[128 = 0]

[126 122 136 147 104 122 122 130 113 135 129 130 113 121 101 147 127 102
 151 116 122 128  88 122 119 136 127 129 122 112 128 105 160 131 111 117
 121 129 131 126 162 116 172 103 119 125 142 155 133 103 127 153 131  98
  85 122 149 133 131  79 124 131 128 113 156 104 116 134  93 123 126 127
 112 143 117 144 123 108 129 142 121 146 134 135  99 112 153 146 120 140
 148 143 145 125 138 128 116 134 132 132 122 132 131 180 122 111 142 165
 144 106 104 137 127 135 137 135 127 132 144 138 135 119 136 152 117 135
 187 130 115 137 144 144 130  63 141 109 131 152 165 149 100 119 148 135
 124 154 150 180 124  94 144 121 109 162 124 134 127 146 119 110 118 122
 133 110 138 125 157 132 122 142 123 144 132 115 105 127 120 100 108 118
 125 122 139 134 142 142  98 134  91 101 133 120 165 147 142 167 111 120
 131 103 141 130 124 124 135 163 131 101 112 138 118 138 111 134 130 161
 126 123 116 162 120 118] : R
[137 125 131 113 113 123 116 139 122 132 128 134 123 112 100 147 134 121
 133 126 126 121 119 138 132 132 135 130 136 120 140 118 151 139 121 123
 144 171 122 105 147 102 143 124 130 142 113 123 130 114 134 171 141 108
 124 128 159 133 127 117 118 134 128 112 149 129 120 131 130 109 130 125
 108 147 124 135 121 112 140 140 120 136 144 132 125 119 150 134 140 132
 147 128 147 128 114 134 124 127 138 128 129 131 123 183 116 130 134 135
 160 117 116 143 124 128 132 139 114 135 123 113 138 112 135 144 129 123
 127 128 124 135 141 129 133 135 147 126 114 141 141 136 112 129 125 130
 128 130 139 147 127  92 136 140 124 147 127 133 134 147 132 142 108 125
 129 117 135 114 125 125 136 123 134 129 124 113 124 129 128 117 128 124
 121 116 138 128 135 139 108 127 107 117 125 130 140 147 127 149 124 126
 133 111 131 124 116 145 119 138 146 135 114 122 140 130 123 149 127 150
 128 127 128 112 125 126] : R
[150 166 121  73  65  82 133  99 143 128 152 159 123  60  75 154 136 138
 114 150 148 117 175 106 109 111 120 145 128  97 150 101 151 137 119 138
 199 239 105 109 121  97  44 177 113 173 167 128 130 111 165 252 166 133
 114 165 164 128  80 153  97 137 123  67 142 131 110  56 200  62 113 100
 110 164 149 124 138  95 154 119 134 147 151  98 130 117 154 148 173 111
 183 109 187 130  30 153 147 114 113 116 193 145 107 214  81 134 174  96
 151  83 203 139 132 101 164 141 127 145  82 124 124 103 141 119  67 114
   4 126 179 148 145 139 133 111 124 145 124 148 113 140 104 138  93 114
 148 106 156 123 102  54 148 167 142 138 165 126 109 168 181 121  91 140
 139  93 126 119  87 130 161 117 134 146  90 105 107 120 192 115 142 138
 104 138  85 117 155 144 116  93  91 142 124 175 120 175 142 139 201  80
 122 111 124 151  66 150 108 135 133 158 106 108 168 129 131 214 134 119
 144 121 155 107 158 170] : R
[129 148 138 130  94 114 143 127 128 129 137 112 122 131 138 130 137 108
 138 113 119 137 131 128 131 135 123 123 132 111 131 114 176 120 119 122
 170 126 125 126 154 119 118 133 119 145 121 164 124 143 126 140 129 147
 121 133 136 136 115  99 117 135 129 101 122 117 116 131 134 124 135 128
 115 137 124 129 120 109 127 111 122 136 114 134 114 116 158 136 133 144
 159 130 140 142 117 116 111 132 120 137 124 154 135 147 125 111 129 161
 136 111 152 135 113 102 132 143 124 129 129 112 120 140 132 149 113 139
 134 137 125 141 134 133 133 119 133 125 133 151 128 135 103 121 121 135
 139 123 140 170 142 100 171 132 123 123 121 130 124 118 121 120 124 138
 119 120 132 113 142 120 128 139 114 124 117 110 127 124 129 102 124 137
 123 124 145 140 133 136 115 136  94 124 131 137 149 153 134 135 127 128
 139 116 127 130 105 130 147 166 115 115 133 105 136 136 114 137 118 138
 127 114 120 143 135 121] : R
[141 104 121 126  80 129 121 117 120 129 120 146 119 101 118 145 133 121
 130 131 127 132 129 138 126 132 138 137 122 126 146 123 133 127 133 126
 135 155 130 115 119 118 112 135 127 133 140 127 132 105 134 165 145 133
 122 138 125 133 114 135 125 150 133 124 142 120 119 100 127  98 124 121
 129 136 140 123 129 123 132 130 128 125 145 119 124 116 132 134 144 121
 132 129 141 127 103 138 127 121 123 120 141 122 124 139 118 127 154 113
 144 121 133 133 135 135 138 124 129 129 127 134 131 122 139 123 127 123
  94 127 141 121 133 126 130 124 132 132 117 141 129 145 123 134 128 134
 128 125 145 120 111 106 134 142 142 131 144 117 122 146 141 118 123 125
 122 116 125 134 113 133 133 125 133 127 123 120 127 122 143 132 124 127
 125 129 111 126 147 126 122 111 118 140 134 137 141 121 131 139 154 123
 128 119 125 142 122 131 111 117 141 135 116 126 134 124 123 158 134 134
 131 132 121 131 135 147] : D
[128 106 133 135  98 120 152 128 111 139 136 132 117 123 113 144 129  87
 154 117 116 136  91 117 125 135 138 122 142 112 132 112 165 137 100 108
 137 144 121 118 158 121 158  86 124 137 146 160 118 129 138 155 136 118
 111 127 152 140 120  69 113 134 119 118 149 122 112 128  98 116 128 117
 116 152 124 131 129 105 121 141 124 148 139 134 100 105 161 150 128 137
 151 139 149 143 125 126 114 135 120 128 115 144 133 176 127  95 138 170
 145 113 124 130 117 136 151 140 114 128 138 135 137 126 150 157 126 132
 142 133 133 136 152 128 134  95 131 112 126 143 156 162 105 127 149 142
 132 136 163 186 118  88 146 129 115 129 116 125 128 131 123  94 106 135
 130 123 133 120 158 120 128 111 115 124 120 117 110 133 123 101 109 129
 131 115 137 146 145 139 103 164  81 125 128 137 175 155 143 153 124 121
 146 101 140 136 120 139 150 178 138  97 106 132 119 141 117 148 122 168
 135 117 119 164 122 129] : R
[124 112 127 165 118 129 128 116 123 126 122 120 142 148 151 112 112 101
 143 131 141 149 117 112 143 140 134 137 129 141 114 132 118 145 135 124
 116 101 137 155 119 152  85 123 111 122 140 151 130 140 132 102 118 167
 116 131 136 122 106 114 110 115 116 117 104 107 136 135 114 140 115 120
 142 102 128 123 124 142 110 117 138 131 151 114 127 124 124 135 106 120
 112 141 133 138 148 108 127 132 120 128 139 120 147  59 145  91 123 153
 120 123 147 111 111 145 123 127 135 133 129 117 120 147 121 115 140 132
 132 146 144 127 137 124 130 114 133 127 139 129 160 140 139 125 122 133
 124 131 122 136 118 148 136 119 127 111 153 140 129 129 126 128 149 119
 118 127 106 113 150 128 131 134 119 126 140 140 135 126 132 121 110 128
 137 142 126 175 141 111 146 132 105 165 138 127 145 131 155  97 128 137
 128 117 116 126 145 115 152 146  98 133 151 123 130 146 146 117 134 105
 109 128 105 136 132 147] : D
[117 157 123 157 107 132 140 110 126 120 129 129 167 145 153  77 116 126
 128 129 141 155 123 110 137 110 122 126 132 157 123 143 105 116 136 140
 128 132 142 141  89 131  73 135 108 117 145 133 133 149 140 109 101 172
 136 151 133 134 112 140 124 125 126 136  86 137 126 121 139 146 124 113
 137 106 133 131 131 146 116 108 139 125 111 113 126 142 114 118 128 109
 111 138  99 125 165 117 113 116 122 132 157 106 137  67 156 111 131 129
 119 126 177 117 125 135 130 128 128 130  99 130 121 128 124 100 138 141
 112 147 168 133 130 124 116 129 109 147 142  96 148 105 149 142  84 116
 113 115 123 112 128 167 133 136 132  98 132 114 133 133 144 144 147 130
 139 129 122 115 114 122 123 144 137 128 142 138 138 132 135 136 135 131
 124 140 133 133 120 101 141 139 141 160 140 131 118 127 155  86 136 122
 132 135 133 131 138 126 155 141  93 138 162 131 135 132 139  79 128  96
 133 119 144 117 108 108] : D
[121 165 120 143  91 114 146 109 139 126 143 148 159 118 124  71 119 129
 114 133 133 144 103 103 136 111 120 138 123 141 127 127 112 128 139 127
 150 154 139 129  92 138  76 124 110 129 181 128 135 126 176 173 134 142
 112 160 154 133 115 127 103 128 128 122 102 143 123 102 141 117 119 116
 121 134 142 130 139 142 118 133 142 146 103 115 123 128 131 141 149  96
 116 128 104 116 164 129 144 131 148 133 184 101 124 129 146 110 130  92
 124 139 192 118 120 129 153 137 129 130  69 144 126  96 140 102 139 128
 107 140 185 141 161 128 129 133 110 156 152 123 164 112 157 143  61 105
 116  96 136 120 114 164 145 158 144 115 142 119 129 159 172 140 128 134
 165 125 120 116 111 136 137 138 155 126 121 141 119 126 128 128 137 117
 107 138 118 137 129 100 116 142 122 135 131 117 106 125 177  98 146  91
 131 138 155 135 126 146 145 145 100 130 150 140 163 142 125  71 147 102
 130 110 161 119 116  87] : D
[134 122 127 131 117 141 128 129 127 132 139 138 122 108 105 145 128 106
 131 118 130 122 110 128 118 132 135 130 129 126 135 121 143 131 122 118
 140 150 137 119 156 111 131 123 122 136 132 131 128 120 139 159 133 113
 115 126 139 142 125 111 124 136 123 111 146 121 114 120 119 118 125 120
 114 144 131 128 112 126 141 138 125 136 140 129 118 128 146 135 129 133
 147 121 149 131 118 126 129 136 127 122 131 128 121 169 115 133 136 135
 139 110 123 130 128 134 136 142 121 137 118 134 135 102 133 135 126 127
 129 126 130 132 141 134 130 118 131 115 132 127 136 136 121 122 129 132
 135 128 149 153 124 105 138 132 115 144 132 130 133 137 137 120 117 126
 129 120 130 129 132 129 125 128 195 136 113 123 120 123 126 116 125 133
 122 125 135 129 140 134 113 127 101 110 134 123 138 147 122 148 136 118
 127 108 143 132 111 101 129 141 136 115 108 128 135 129 117 147 126 149
 126 124 126 137 119 120] : D
[138  50 109 127 152 152 107 117 102 106 110  77 151 145 196 178 139  99
 150 140 159 142 182 152 144 170 168 138 124 134 122 139 130 125 148 166
  83 117 131 179 120 145  49 184 131 121 102 115 135 144 132  77 152 163
 153 119 115 114 100 175  97  83 112 124 119  35  99 125 145 116 110 105
 179  58 147 111 139 161 137  66 138  95 155  97 180 128  94 100  91 162
 128 122 180 133  21  98 123 103  57 109 101 143 135   4 108 114 148 137
 102 120 135 117 131 170 105 106 136 137 218  96  73 204 136 102  82 125
  49 133 111 103  87 133 142 117 165 106 105 144  84 172 139 131 207 170
 134 145  98  62 125 102  91  75 149  88 244 153 107 108  80  87 162 113
  48 101 116 121 118 128 162 106  83 157 143  98 140  99 198 144 101 150
 151 163  71 115 183  95 215  54 120 222 139 173 161 143  79 117 143 196
 145 116  72 130 141  89 123  86  86 179 143  77 104 116 182 252 127 112
 165 181  50 103 212 252] : D
[129 150 124 122 110 129 145 113 132 123 132 132 129 131 128 105 131 129
 134 122 115 133 123 117 128 124 114 120 136 127 125 130 130 126 137 108
 146 128 123 124 137 136 124 128 117 134 124 138 108 131 133 115 123 142
 121 129 133 117 121 113 118 136 126 122 114 138 124 119 140 129 122 136
 121 136 120 133 128 127 140 130 128 130 119 136 119 125 136 137 151 122
 128 132 130 135 149 120 125 131 130 134 133 135 126 138 144 127 123 137
 126 119 156 124 116 119 132 144 131 141 111 133 113 119 126 131 134 133
 137 140 150 139 143  64 123 126 123 137 142 134 137 116 115 129 105 130
 123 124 130 145 138 139 130 134 126 117 110 129 125 135 131 134 122 133
 140 121 132 123 139 119 121 131 136 131 124 129 120 138 121 119 136 130
 118 117 142 135 130 130 117 140 131  55 124 141 127 114 143 119 130 124
 124 138 132 140 126 135 128 161 123 113 142 130 138 120 114  97 123 124
 124  98 140 130 116 106] : R
[140 155 131 123  79 101 148 112 124 120 138 120 131 133 143 105 130  93
 159 118 126 141 149  91 123 127 128 114 152 120 124 121 151 128 111 130
 147 128 118 145 146 136  54 145  90 147 119 165 126 153 145 143 116 187
 127 145 142 127  85 121  85 121 114  83  97 108 108 117 145 117 119 108
 126 124 132 137 139 109 118  91 130 129 133 109 126 124 162 137 131 147
 146 141 157 148  95  80 112 121  81 130 145 165 138  88 133  85 135 170
 121  91 197 129 108 139 136 148 131 152 129 110 117 155 132 132  99 145
 115 155 149 115 154 119 137 103 137 141 153 150 126 141  88 128 118 139
 146 134 143 176 135  90 133 127 117  90 143 143 122 121 129 116 106 139
 109 110 123  91 150 104 149 123 106 144 116 110 120 125 163 101 143 148
 125 126 136 143 146 124 134 115  96 154 135 162 163 166 153 111 135 142
 143 126 109 138  99 128 158 174  86 127 139 109 145 157 130 165 113 117
 142 104 127 127 143 164] : D
[117  80 139 154 128 126 138 149 118 125 129 126 119 157 143 107 115 106
 134  94 124 127  94 119 126 122 132 114 141 137 114 130 133 129 117 111
 110  88 138 123 147 131 167  87 133 108 122 156 137 132 111  85 102 130
 124 117 127 142 136  86 130 132 134 128 121 141 136 167  87 148 132 136
 123 140 103 130 107 131 107 132 121 143 116 145 101 126 141 131 113 137
 118 151 107 137 184 123 101 140 140 141 105 121 143 126 153 109 106 168
 129 130 101 131 129 133 124 137 118 137 131 139 142 125 121 146 166 109
 208 137 119 124 140 102 119 127 130 123 123 126 156 124 132 112 140 139
 132 146 131 173 133 147 137 121 112 137 124 133 141 115 116 132 129 126
 140 135 142 125 169 116 106 133 111 117 136 130 130 133  96 113 121 120
 147 124 164 146 116 128 105 150 118 109 113 102 149 125 148 133  88 143
 116 131 144 118 141 121 156 165 144  93 117 149 123 139 108  87 118 143
 119 128 122 169 107 103] : R
[136 121 124 143 101 119 133 118 121 124 132 135 135 126 128 124 112 104
 137 131 132 134 106 100 131 120 127 142 128 138 129 126 129 134 130 115
 126 133 128 139 116 125  96 125 113 127 157 144 114 122 138 149 131 145
 225 136 142 123 110 119 114 128 124 123 138 122 110 122 111 113 118 109
 145 123 138 133 130 137 129 133 135 136 136 120 121 120 134 134 124 118
 129 133 136 136 126 125 134 128 119 127 151 127 136 113 130  92 140 124
 151 127 152 120 133 136 145 129 133 126 113 138 116 132 168 123 132 136
 113 130 150 137 127 133 127 121 133 125 131 133 162 131 141 130 125 140
 127 132 130 138 116 124 135 127 128 135 153 125 131 153 138 114 109 135
 126 119 126 115 134 130 133 129 145 118 111 114 119 125 142 131 112 119
 123 131 133 135 146 117 126 130  99 161 135 134 142 122 159 124 151 127
 140 114 138 144 119 132 149 147 110 127 133 121 132 138 132 133 130 123
 137 131 129 133 135 132] : R
[138 128 139 140 138 120 135 142 126 132 128 113 124 159 136 115 124 118
 120 113 117 101 115 131 129 132 129 122 142 148 123 132 133 120 126 121
 113 112 127 127 146 126 151 113 133 125 108 154 128 134 121  94 129 128
 128 121 126 127 137 112 139 128 131 123 116 126 125 149 102 139 137 120
 135 129 118 125 117 130 123 130 121 124 120 134 126 127 126 125 118 141
 138 141 130 134 140 124 109 126 125 127 111 138 133 123 140 127 104 145
 129 130 120 128 121 138 126 131 128 122 135 129 130 136 135 146 129 126
 167 131 110 120 129 123 132 126 133 120 127 133 126 146 116 115 138 140
 132 147 124 153 152 126 124 131 115 128 108 135 126 108 110 126 143 133
 129 140 129 126 155 129 122 140 118 130 129 116 126 134 112 121 125 130
 128 121 146 150 122 135 127 133 125 117 132 123 140 129  75 125 111 147
 124 115 120 113 136 106 141 136 131 109 120 122 119 129 114 121 136 139
 120 122 120 140 126 118] : R
